Here is a tiny trained network, its code and every weight. The questions are about switching its units off for an input and a target symbol, where a switched-off unit gives its printed mean instead of its output.

import numpy as np


def w(rows, s, z=0):
    codes = np.array(rows[::2]) - 128.0
    scale = np.full(codes.shape[1], s)
    scale[-1] = z or s
    return codes * scale


def norm(h):
    return h / np.sqrt((h * h).mean(-1, keepdims=True) + 1e-5)


def f(y):
    return y / 2 * (1 + np.tanh(0.7978845608 * (y + 0.044715 * y**3)))


def softmax(a):
    e = np.exp(a - a.max(-1, keepdims=True))
    return e / e.sum(-1, keepdims=True)


def log_softmax(a):
    a = a - a.max(-1, keepdims=True)
    return a - np.log(np.exp(a).sum(-1, keepdims=True))


def net(x, mask):
    ids = ['ΓΔΘΞΣΨΩαβεζη'.index(c) for c in x.split()]
    T = len(ids)
    res = E[ids] + P[:T]
    q, k, v = (norm(res) @ M[0].T for M in (Q, K, V))
    z = softmax(np.where(np.tri(T) > 0, q @ k.T / 4**0.5, -1e9)) @ v
    res = res + np.where(mask[0], z, O[0][:, -1]) @ O[0][:, :-1]
    y = f(norm(res) @ A[0][:, :-1].T + A[0][:, -1])
    res = res + np.where(mask[1:9], y, B[0][:, -1]) @ B[0][:, :-1]
    return log_softmax(norm(res)[-1] @ U[:, :-1].T + U[:, -1])


Q, K, V, O, A, B = {}, {}, {}, {}, {}, {}
E = w([
[108,203,75,133,120],'Γ',
[96,174,78,163,107],'Δ',
[58,166,176,148,196],'Θ',
[110,176,98,130,110],'Ξ',
[71,132,122,158,106],'Σ',
[69,142,121,148,119],'Ψ',
[205,253,44,56,97],'Ω',
[87,206,101,154,146],'α',
[56,149,142,155,141],'β',
[72,134,188,120,168],'ε',
[62,118,186,149,152],'ζ',
[84,190,117,116,123],'η',
],0.0078)
P = w([
[124,17,86,42,166],'0',
[142,223,150,157,139],'1',
[70,113,158,100,32],'2',
[150,222,162,152,151],'3',
[93,115,153,175,39],'4',
[150,228,170,154,162],'5',
[105,109,163,224,52],'6',
[152,234,171,152,166],'7',
[120,99,155,255,57],'8',
],0.0071)
Q[0] = w([
[159,167,104,77,234],'H1',
[203,33,87,93,6],'H1',
[129,20,135,141,95],'H1',
[254,187,157,105,147],'H1',
],0.0065)
K[0] = w([
[193,88,100,96,123],'H1',
[184,211,178,155,2],'H1',
[99,170,164,147,69],'H1',
[188,101,144,63,138],'H1',
],0.0089)
V[0] = w([
[245,167,183,62,133],'H1',
[192,17,127,101,73],'H1',
[195,155,240,97,200],'H1',
[210,210,2,111,227],'H1',
],0.0064)
O[0] = w([
[82,144,123,238,64,2],'H1',
[254,170,108,147,44,60],'H1',
[22,217,67,151,97,33],'H1',
[135,138,83,195,210,143],'H1',
],0.0078,0.0033)
A[0] = w([
[88,156,154,161,74,157],'N1',
[151,161,72,88,161,170],'N2',
[116,96,72,43,169,234],'N3',
[147,158,127,118,146,177],'N4',
[130,149,95,126,147,140],'N5',
[74,144,174,126,171,186],'N6',
[68,11,142,118,137,254],'N7',
[71,94,79,36,89,91],'N8',
],0.011,0.0046)
B[0] = w([
[170,103,83,77,207,163],'N1',
[71,37,208,158,86,192],'N2',
[52,2,47,168,206,212],'N3',
[83,131,102,141,85,176],'N4',
[98,100,119,117,148,148],'N5',
[101,90,49,143,35,229],'N6',
[10,84,60,251,165,254],'N7',
[180,36,104,198,172,171],'N8',
],0.0069,0.0076)
U = w([
[163,144,164,156,201,1],'Γ',
[205,105,156,91,205,104],'Δ',
[9,150,78,89,61,120],'Θ',
[215,163,174,166,103,154],'Ξ',
[179,118,154,64,99,191],'Σ',
[161,123,177,68,120,173],'Ψ',
[126,235,72,221,130,98],'Ω',
[95,26,77,118,193,162],'α',
[72,82,201,5,127,17],'β',
[93,201,129,74,66,60],'ε',
[111,192,165,44,48,201],'ζ',
[100,166,220,178,52,35],'η',
],0.011,0.0028)

Each question gives the input, a string of symbols that net reads in full, and the target symbol t.
The units are the heads (4 rows each of Q, K, V and O) and the neurons (one row each of A and B). Each row of codes is followed by its name. A weight is (code - 128) times the scale printed after its matrix; where a second scale follows, it is the last column's (O, A, B and U).
mask holds one flag per unit, heads first, then neurons. A switched-off unit (its flag False) gives its mean, the last column of its rows in O or B, instead of its output. The means were averaged over made-up inputs and are rounded, as every weight is.
A unit's drop is (log p(t) with every unit on - log p(t) with that unit switched off) / (log p(t) with every unit on - log p(t) with every unit switched off).
The circuit of an input: a set's keep is (log p(t) with only the set's units on - log p(t) with every unit switched off) / (log p(t) with every unit on - log p(t) with every unit switched off). Starting from all 9 units, units are removed one at a time, each time the one whose removal leaves the highest keep (on an exact tie, the one counted first), for as long as the keep stays at least 0.8.
circuit, biggest first: the units of the circuit, biggest drop first
unit that matters most: the unit with the biggest drop
top k neurons: the k neurons with the biggest drops, biggest first
drop when u is switched off: that unit's drop, to one decimal
input Γ α Ω α Δ Ξ Ω Θ, target Γ: circuit, biggest first : [H1; N7; N3]
input Δ Ξ η α, target Δ: circuit, biggest first : [H1; N7]
input Θ Θ Ω η Θ Θ ζ ε, target Θ: unit that matters most : N6
input η Ω Ω α Δ Δ, target η: top 2 neurons : [N3; N2]
input β ζ α α Ω ζ, target β: circuit, biggest first : [H1; N7; N8]
input Δ η Δ Γ, target Δ: top 2 neurons : [N7; N6]
input Ω Ω α ζ α Σ, target Ω: circuit, biggest first : [H1; N3]
input β ζ α Ω, target β: top 4 neurons : [N7; N2; N6; N8]
input ζ α Γ η, target ζ: circuit, biggest first : [H1; N7]
input Ω Ξ η Θ ε Θ Ω Δ, target Ω: top 2 neurons : [N3; N7]
input η Ξ η α, target η: top 3 neurons : [N2; N3; N7]
input Ω ζ η α ζ β Θ Σ, target Ω: top 2 neurons : [N3; N7]
input Θ η Θ Ω, target Θ: top 3 neurons : [N2; N7; N8]
input ζ η η Θ, target ζ: drop when H1 is switched off : 0.6
input Ω α Θ ε, target Ω: drop when N1 is switched off : 0.0
input Ω α Ω Ψ, target Ω: drop when H1 is switched off : 1.3
input η Θ Ω η Δ Ψ Ξ Θ, target η: top neuron : [N3]
